Here is a tiny trained network, its code and every weight. The questions are about switching its units off for an input and a class, where a switched-off unit gives its printed mean instead of its output.

import numpy as np


def w(rows, s, z=0):
    codes = np.array(rows[::2]) - 128.0
    scale = np.full(codes.shape[1], s)
    scale[-1] = z or s
    return codes * scale


def norm(h):
    return h / np.sqrt((h * h).mean(-1, keepdims=True) + 1e-5)


def f(y):
    return y / 2 * (1 + np.tanh(0.7978845608 * (y + 0.044715 * y**3)))


def log_softmax(a):
    a = a - a.max(-1, keepdims=True)
    return a - np.log(np.exp(a).sum(-1, keepdims=True))


def net(x, mask):
    res = np.array(x, float).reshape(1, 8) / 4 @ E
    u = 0
    for l in range(3):
        y = f(norm(res) @ A[l][:, :-1].T + A[l][:, -1])
        res = res + np.where(mask[u : u + 13], y, B[l][:, -1]) @ B[l][:, :-1]
        u += 13
    return log_softmax(norm(res)[-1] @ U[:, :-1].T + U[:, -1])


A, B = {}, {}
E = w([
[166,163,251,127,242,177],'x0',
[124,157,150,103,11,174],'x1',
[52,65,114,236,163,125],'x2',
[212,226,130,208,121,155],'x3',
[76,104,196,64,46,51],'x4',
[163,7,179,242,181,190],'x5',
[183,76,64,70,207,39],'x6',
[183,119,2,50,133,145],'x7',
],0.00053)
A[0] = w([
[118,135,126,132,134,129,120],'L0N0',
[116,80,56,54,161,77,9],'L0N1',
[124,116,120,115,121,137,91],'L0N2',
[155,160,199,184,188,107,79],'L0N3',
[99,90,132,114,146,81,97],'L0N4',
[97,106,69,144,216,129,144],'L0N5',
[40,75,107,255,119,155,83],'L0N6',
[114,101,120,89,185,134,119],'L0N7',
[139,194,180,183,89,150,44],'L0N8',
[148,117,109,133,107,132,132],'L0N9',
[156,164,132,71,162,122,79],'L0N10',
[180,94,68,156,133,169,125],'L0N11',
[129,127,127,130,126,127,122],'L0N12',
],0.0029,0.0013)
B[0] = w([
[127,133,131,127,129,129,121],'L0N0',
[142,218,187,195,75,243,130],'L0N1',
[108,124,135,128,111,151,91],'L0N2',
[93,135,66,75,28,153,189],'L0N3',
[114,113,204,190,105,97,131],'L0N4',
[114,180,75,249,179,45,219],'L0N5',
[196,218,154,3,203,112,253],'L0N6',
[151,192,140,159,96,63,149],'L0N7',
[180,230,137,244,46,158,129],'L0N8',
[135,96,93,140,130,148,135],'L0N9',
[202,184,164,67,160,82,116],'L0N10',
[163,28,81,146,101,124,166],'L0N11',
[129,128,132,126,126,132,122],'L0N12',
],0.0013,0.00062)
A[1] = w([
[175,134,220,216,175,204,9],'L1N0',
[92,105,23,52,39,89,69],'L1N1',
[128,128,128,128,128,128,128],'L1N2',
[95,100,165,108,140,100,108],'L1N3',
[215,141,135,19,155,82,64],'L1N4',
[186,22,43,142,161,144,127],'L1N5',
[159,123,174,113,91,189,2],'L1N6',
[78,156,213,24,7,198,151],'L1N7',
[129,129,128,127,128,127,126],'L1N8',
[75,157,88,171,200,101,139],'L1N9',
[235,218,29,111,165,241,71],'L1N10',
[131,129,129,132,124,128,109],'L1N11',
[120,179,149,141,82,142,64],'L1N12',
],0.0022,0.00089)
B[1] = w([
[56,134,90,72,127,199,135],'L1N0',
[83,102,87,81,108,253,180],'L1N1',
[128,128,128,128,128,128,128],'L1N2',
[150,101,146,130,112,93,131],'L1N3',
[166,242,186,77,164,140,148],'L1N4',
[236,93,108,167,79,149,190],'L1N5',
[80,160,118,167,174,142,74],'L1N6',
[157,91,43,157,200,102,254],'L1N7',
[127,129,128,128,129,128,127],'L1N8',
[132,160,69,154,200,109,181],'L1N9',
[103,65,212,108,116,58,216],'L1N10',
[120,129,129,130,130,129,117],'L1N11',
[130,124,92,163,105,128,109],'L1N12',
],0.0017,0.00077)
A[2] = w([
[103,112,170,146,142,200,142],'L2N0',
[173,135,163,205,155,104,63],'L2N1',
[77,84,112,254,92,158,48],'L2N2',
[131,120,200,174,167,216,91],'L2N3',
[155,118,102,152,147,137,15],'L2N4',
[166,219,77,171,110,197,157],'L2N5',
[101,125,73,83,76,136,47],'L2N6',
[130,154,185,193,181,117,47],'L2N7',
[60,191,186,99,94,130,4],'L2N8',
[62,71,176,118,132,77,72],'L2N9',
[141,152,109,159,171,139,2],'L2N10',
[123,178,138,162,27,137,152],'L2N11',
[106,129,179,147,159,215,79],'L2N12',
],0.0037,0.00096)
B[2] = w([
[182,168,88,163,53,77,158],'L2N0',
[77,94,54,109,142,178,199],'L2N1',
[194,198,175,74,154,124,254],'L2N2',
[120,187,27,132,28,101,204],'L2N3',
[150,53,139,159,166,109,95],'L2N4',
[85,66,229,151,101,84,254],'L2N5',
[60,99,42,46,124,136,156],'L2N6',
[68,119,76,72,100,148,203],'L2N7',
[218,69,106,150,171,138,119],'L2N8',
[129,53,204,158,4,43,150],'L2N9',
[82,94,111,115,140,60,93],'L2N10',
[66,104,150,156,213,230,208],'L2N11',
[156,190,31,140,63,40,137],'L2N12',
],0.002,0.00066)
U = w([
[55,189,247,218,128,242,100],'0',
[202,49,35,221,236,87,129],'1',
[225,40,97,142,75,217,31],'2',
[33,168,109,168,208,54,63],'3',
[91,27,250,141,31,16,134],'4',
[17,65,44,7,75,203,149],'5',
[228,231,209,2,199,105,145],'6',
[152,248,41,214,8,109,254],'7',
],0.0081,0.00099)

Each question gives the input, the list of numbers given to net, and the class t.
The units are the neurons (one row each of A and B). Each row of codes is followed by its name. A weight is (code - 128) times the scale printed after its matrix; where a second scale follows, it is the last column's (A, B and U).
mask holds one flag per neuron, layer by layer. A switched-off neuron (its flag False) gives its mean, the last column of its row in B, instead of its output. The means were averaged over made-up inputs and are rounded, as every weight is.
A unit's drop is (log p(t) with every unit on - log p(t) with that unit switched off) / (log p(t) with every unit on - log p(t) with every unit switched off).
The circuit of an input: a set's keep is (log p(t) with only the set's units on - log p(t) with every unit switched off) / (log p(t) with every unit on - log p(t) with every unit switched off). Starting from the 12 units with the biggest drops (on a tie, the unit counted first), units are removed one at a time, each time the one whose removal leaves the highest keep (on an exact tie, the one counted first), for as long as the keep stays at least 0.8.
circuit, biggest first: the units of the circuit, biggest drop first
most important unit: the unit with the biggest drop
k most important neurons: the k neurons with the biggest drops, biggest first
top k neurons in layer l: the k neurons of layer l with the biggest drops, biggest first
input [-6,3,-5,-1,-2,-8,-7,-6], class 5: circuit, biggest first -> L2N6, L1N1
input [2,-1,-3,7,-8,-3,3,-6], class 0: circuit, biggest first -> L2N5, L0N6
input [-5,7,-5,4,-8,-5,-6,-2], class 0: circuit, biggest first -> L2N11, L2N5
input [-8,0,-6,-1,-6,0,6,3], class 2: most important unit -> L1N5
input [1,5,2,8,7,-6,0,1], class 0: circuit, biggest first -> L2N11, L0N6
input [-5,-6,6,-5,2,6,-7,1], class 4: 2 most important neurons -> L2N9, L1N7
input [7,1,-7,-4,-8,-3,-4,-5], class 7: circuit, biggest first -> L2N3, L2N12
input [-4,1,5,-5,-4,-1,-6,-1], class 3: 3 most important neurons -> L0N6, L0N3, L1N9
input [-2,5,8,-6,-6,-2,-1,-4], class 3: top 2 neurons in layer 1 -> L1N9, L1N10
input [-2,-3,-6,2,-4,5,2,-4], class 2: circuit, biggest first -> L0N3, L1N7
input [-4,8,-7,6,4,2,1,7], class 5: circuit, biggest first -> L2N6, L1N1
input [6,2,2,2,6,-1,-1,-5], class 7: top 2 neurons in layer 0 -> L0N8, L0N5
input [4,-7,-4,-1,-4,3,-8,7], class 7: 2 most important neurons -> L1N7, L2N3
input [-4,5,-3,8,-1,-5,7,-1], class 6: most important unit -> L1N4
input [-8,-7,2,7,2,-2,-1,-6], class 0: circuit, biggest first -> L1N7, L2N11
input [0,4,5,4,6,-4,1,-6], class 0: 3 most important neurons -> L0N8, L2N11, L1N10
input [3,-7,1,5,-6,-7,0,1], class 3: 3 most important neurons -> L0N6, L2N2, L0N5
input [-3,8,-1,-1,5,0,4,-2], class 5: 3 most important neurons -> L1N1, L2N6, L1N10
input [1,2,3,8,7,-5,2,-4], class 0: 2 most important neurons -> L2N11, L0N8
input [-3,-2,4,1,7,3,-8,-7], class 7: top 2 neurons in layer 0 -> L0N8, L0N6
input [6,-7,4,6,-8,-1,-4,-5], class 7: 2 most important neurons -> L2N3, L2N12
input [-7,-2,-2,-1,0,-1,-6,-2], class 5: most important unit -> L2N6
input [6,-2,-6,0,5,-1,-5,-7], class 7: top 2 neurons in layer 1 -> L1N7, L1N10
input [-4,1,-6,-1,-2,-3,-2,0], class 5: 2 most important neurons -> L0N6, L2N6
input [2,7,1,2,-8,-7,-3,1], class 0: 2 most important neurons -> L2N11, L2N5
input [-2,-1,-1,4,6,5,-3,-6], class 7: top 3 neurons in layer 2 -> L2N3, L2N12, L2N0
